Below is a small trained network, with its code and all its weights. Each question gives an input and a class and asks what happens when units are switched off, that is, made to give their printed mean instead of their output.

import numpy as np


def w(rows, s, z=0):
    codes = np.array(rows[::2]) - 128.0
    scale = np.full(codes.shape[1], s)
    scale[-1] = z or s
    return codes * scale


def f(y):
    return np.maximum(y, 0)


def log_softmax(a):
    a = a - a.max(-1, keepdims=True)
    return a - np.log(np.exp(a).sum(-1, keepdims=True))


def net(x, mask):
    res = np.array(x, float).reshape(1, 3) / 4 @ E
    y = f(res @ A[0][:, :-1].T + A[0][:, -1])
    res = res + np.where(mask, y, B[0][:, -1]) @ B[0][:, :-1]
    return log_softmax(res[-1] @ U[:, :-1].T + U[:, -1])


A, B = {}, {}
E = w([
[117,137,187,145,113,131,98],'x0',
[108,120,102,146,230,112,95],'x1',
[253,147,191,146,123,128,49],'x2',
],0.0065)
A[0] = w([
[149,128,206,139,125,135,77,160],'N1',
[18,125,130,129,172,130,129,226],'N2',
[117,125,118,142,100,142,132,139],'N3',
[133,126,6,121,172,126,165,197],'N4',
[179,136,152,131,108,112,120,187],'N5',
[147,132,131,130,119,117,112,254],'N6',
[102,124,111,120,28,132,160,187],'N7',
[113,133,138,140,111,146,116,136],'N8',
],0.019,0.0028)
B[0] = w([
[176,110,153,90,126,179,79,217],'N1',
[4,116,98,121,161,84,111,255],'N2',
[131,140,131,124,121,128,151,153],'N3',
[83,108,143,121,155,149,40,227],'N4',
[157,129,151,95,131,165,101,196],'N5',
[96,80,131,45,101,122,89,176],'N6',
[159,141,130,64,104,103,208,227],'N7',
[147,117,116,109,128,131,133,144],'N8',
],0.023,0.0094)
U = w([
[130,155,121,113,99,89,255,127],'0',
[69,115,111,165,184,118,86,161],'1',
[160,172,117,255,129,127,177,5],'2',
[182,113,167,104,113,186,109,220],'3',
],0.0083,0.0014)

Each question gives the input, the list of numbers given to net, and the class t.
The units are the neurons (one row each of A and B). Each row of codes is followed by its name. A weight is (code - 128) times the scale printed after its matrix; where a second scale follows, it is the last column's (A, B and U).
mask holds one flag per neuron, in row order. A switched-off neuron (its flag False) gives its mean, the last column of its row in B, instead of its output. The means were averaged over made-up inputs and are rounded, as every weight is.
A unit's drop is (log p(t) with every unit on - log p(t) with that unit switched off) / (log p(t) with every unit on - log p(t) with every unit switched off).
The circuit of an input: a set's keep is (log p(t) with only the set's units on - log p(t) with every unit switched off) / (log p(t) with every unit on - log p(t) with every unit switched off). Starting from all 8 units, units are removed one at a time, each time the one whose removal leaves the highest keep (on an exact tie, the one counted first), for as long as the keep stays at least 0.8.
units of the circuit, in order: the units of the circuit, biggest drop first
top k neurons: the k neurons with the biggest drops, biggest first
drop of u: that unit's drop, to one decimal
input [4,-4,-7], class 0: units of the circuit, in order	(N7)
input [4,-2,-6], class 0: top 3 neurons	(N7, N4, N1)
input [2,8,4], class 3: top 2 neurons	(N2, N1)
input [-3,-3,0], class 0: top 2 neurons	(N1, N4)
input [6,-1,-5], class 0: top 2 neurons	(N4, N7)
input [-6,-6,1], class 0: top 3 neurons	(N1, N7, N4)
input [-1,5,3], class 3: top 2 neurons	(N2, N4)
input [-8,-6,-4], class 0: top 2 neurons	(N7, N1)
input [4,-7,-6], class 0: drop of N4	0.0
input [7,-3,-5], class 0: drop of N7	0.1
input [4,3,3], class 3: drop of N2	0.2
